Below are the code and all the weights of a small trained network. Each question names an input and a target symbol and asks about switching units off, where a switched-off unit gives its printed mean instead of its output.

import numpy as np


def w(rows, s, z=0):
    codes = np.array(rows[::2]) - 128.0
    scale = np.full(codes.shape[1], s)
    scale[-1] = z or s
    return codes * scale


def f(y):
    return np.maximum(y, 0)


def softmax(a):
    e = np.exp(a - a.max(-1, keepdims=True))
    return e / e.sum(-1, keepdims=True)


def log_softmax(a):
    a = a - a.max(-1, keepdims=True)
    return a - np.log(np.exp(a).sum(-1, keepdims=True))


def net(x, mask):
    ids = ['αβγεζηλμσφψω'.index(c) for c in x.split()]
    T = len(ids)
    res = E[ids] + P[:T]
    r = res
    for j in range(2):
        rows = slice(4 * j, 4 * j + 4)
        q, k, v = (r @ M[0][rows].T for M in (Q, K, V))
        z = softmax(np.where(np.tri(T) > 0, q @ k.T / 4**0.5, -1e9)) @ v
        o = O[0][rows]
        res = res + np.where(mask[j], z, o[:, -1]) @ o[:, :-1]
    y = f(res @ A[0][:, :-1].T + A[0][:, -1])
    res = res + np.where(mask[2:6], y, B[0][:, -1]) @ B[0][:, :-1]
    return log_softmax(res[-1] @ U[:, :-1].T + U[:, -1])


Q, K, V, O, A, B = {}, {}, {}, {}, {}, {}
E = w([
[186,138,89,193,67],'α',
[184,163,56,164,177],'β',
[105,159,150,147,53],'γ',
[164,202,74,57,177],'ε',
[134,9,43,84,112],'ζ',
[79,175,74,61,179],'η',
[146,160,162,181,192],'λ',
[36,228,108,75,135],'μ',
[132,6,184,153,182],'σ',
[133,82,164,177,85],'φ',
[169,129,107,79,33],'ψ',
[128,138,254,124,142],'ω',
],0.0095)
P = w([
[55,112,3,189,150],'0',
[132,99,101,133,146],'1',
[138,107,109,128,138],'2',
[142,122,113,125,128],'3',
[151,120,116,116,128],'4',
[156,121,112,102,118],'5',
[164,124,121,96,117],'6',
[167,126,115,95,112],'7',
[183,127,134,90,117],'8',
],0.0063)
Q[0] = w([
[111,189,172,146,148],'head 1',
[116,131,201,146,67],'head 1',
[109,123,110,82,117],'head 1',
[86,114,135,148,254],'head 1',
[178,138,64,153,61],'head 2',
[87,93,107,79,87],'head 2',
[126,135,72,96,209],'head 2',
[200,51,161,210,137],'head 2',
],0.029)
K[0] = w([
[120,173,153,193,94],'head 1',
[139,145,216,85,78],'head 1',
[120,91,97,126,104],'head 1',
[143,65,152,235,202],'head 1',
[144,177,49,89,73],'head 2',
[88,70,93,108,89],'head 2',
[124,112,59,187,188],'head 2',
[254,123,157,55,168],'head 2',
],0.025)
V[0] = w([
[116,146,162,122,125],'head 1',
[197,119,108,121,159],'head 1',
[217,100,109,166,140],'head 1',
[124,99,135,192,69],'head 1',
[78,99,94,8,46],'head 2',
[164,128,117,175,22],'head 2',
[118,226,120,120,161],'head 2',
[48,131,111,157,142],'head 2',
],0.013)
O[0] = w([
[130,95,114,95,130,35],'head 1',
[101,137,122,197,157,222],'head 1',
[169,161,145,201,171,252],'head 1',
[211,160,153,106,123,139],'head 1',
[22,111,131,62,49,139],'head 2',
[176,141,134,7,134,212],'head 2',
[57,141,163,183,180,73],'head 2',
[148,101,178,146,124,96],'head 2',
],0.013,0.0028)
A[0] = w([
[146,86,249,116,175,159],'neuron 1',
[147,27,109,153,85,64],'neuron 2',
[162,109,188,149,9,103],'neuron 3',
[93,196,103,102,196,3],'neuron 4',
],0.017,0.0038)
B[0] = w([
[86,138,249,109,68,245],'neuron 1',
[161,31,104,82,125,223],'neuron 2',
[83,221,142,183,222,255],'neuron 3',
[129,73,115,40,244,205],'neuron 4',
],0.013,0.0055)
U = w([
[253,183,98,167,68,203],'α',
[157,113,201,46,140,6],'β',
[181,24,186,133,109,111],'γ',
[89,104,124,223,58,254],'ε',
[77,115,238,103,30,90],'ζ',
[141,105,127,95,53,233],'η',
[134,105,177,107,109,109],'λ',
[131,61,87,44,105,159],'μ',
[172,117,101,151,191,56],'σ',
[142,149,222,180,151,84],'φ',
[93,231,136,107,90,203],'ψ',
[84,84,147,114,197,14],'ω',
],0.0055,0.0051)

Each question gives the input, a string of symbols that net reads in full, and the target symbol t.
The units are the heads (4 rows each of Q, K, V and O) and the neurons (one row each of A and B). Each row of codes is followed by its name. A weight is (code - 128) times the scale printed after its matrix; where a second scale follows, it is the last column's (O, A, B and U).
mask holds one flag per unit, heads first, then neurons. A switched-off unit (its flag False) gives its mean, the last column of its rows in O or B, instead of its output. The means were averaged over made-up inputs and are rounded, as every weight is.
A unit's drop is (log p(t) with every unit on - log p(t) with that unit switched off) / (log p(t) with every unit on - log p(t) with every unit switched off).
The circuit of an input: a set's keep is (log p(t) with only the set's units on - log p(t) with every unit switched off) / (log p(t) with every unit on - log p(t) with every unit switched off). Starting from all 6 units, units are removed one at a time, each time the one whose removal leaves the highest keep (on an exact tie, the one counted first), for as long as the keep stays at least 0.8.
circuit, biggest first: the units of the circuit, biggest drop first
k most important neurons: the k neurons with the biggest drops, biggest first
which heads matter: for each layer, one digit per head in row order, 1 if its drop is at least 0.15 and else 0, layers parted by /
drop when u is switched off: that unit's drop, to one decimal
input σ σ μ, target α: which heads matter -> 01
input φ ψ η λ λ, target φ: which heads matter -> 01
input ζ α α η, target ψ: circuit, biggest first -> head 2; neuron 3; head 1; neuron 2
input ε ω η, target ω: which heads matter -> 11
input α σ λ α, target α: circuit, biggest first -> head 2; head 1; neuron 4
input ψ λ σ λ γ ε α β ψ, target ψ: circuit, biggest first -> neuron 3; head 2
input λ α λ λ ε μ, target φ: which heads matter -> 01
input α λ μ, target β: circuit, biggest first -> head 2; neuron 4; head 1
input φ σ ζ σ μ φ, target μ: circuit, biggest first -> head 1; neuron 2
input λ ε λ ψ α β α η, target φ: circuit, biggest first -> head 2
input ψ α λ ε, target μ: circuit, biggest first -> head 2; neuron 4
input μ ψ γ α λ ε, target ζ: circuit, biggest first -> head 2; neuron 1
input λ η β, target σ: circuit, biggest first -> head 2; neuron 4
input λ ε ψ σ η ε, target φ: circuit, biggest first -> head 2
input α ψ σ σ λ ζ α α, target ψ: circuit, biggest first -> head 2; neuron 3; neuron 2
input ψ β ψ λ λ α μ, target μ: circuit, biggest first -> neuron 4; head 2
input α β ε, target β: 3 most important neurons -> neuron 4; neuron 1; neuron 3
input η φ η, target ε: 2 most important neurons -> neuron 4; neuron 1
input ε α φ λ α λ α α ω, target ζ: 2 most important neurons -> neuron 1; neuron 3
input λ ζ ε ε ε α α α η, target φ: 2 most important neurons -> neuron 1; neuron 2
input ζ α ψ ε ε, target ψ: 3 most important neurons -> neuron 3; neuron 2; neuron 4
input σ λ μ γ φ η σ ε φ, target ε: 2 most important neurons -> neuron 4; neuron 1
input α ζ γ λ α ε β α, target ε: drop when neuron 1 is switched off -> 0.0
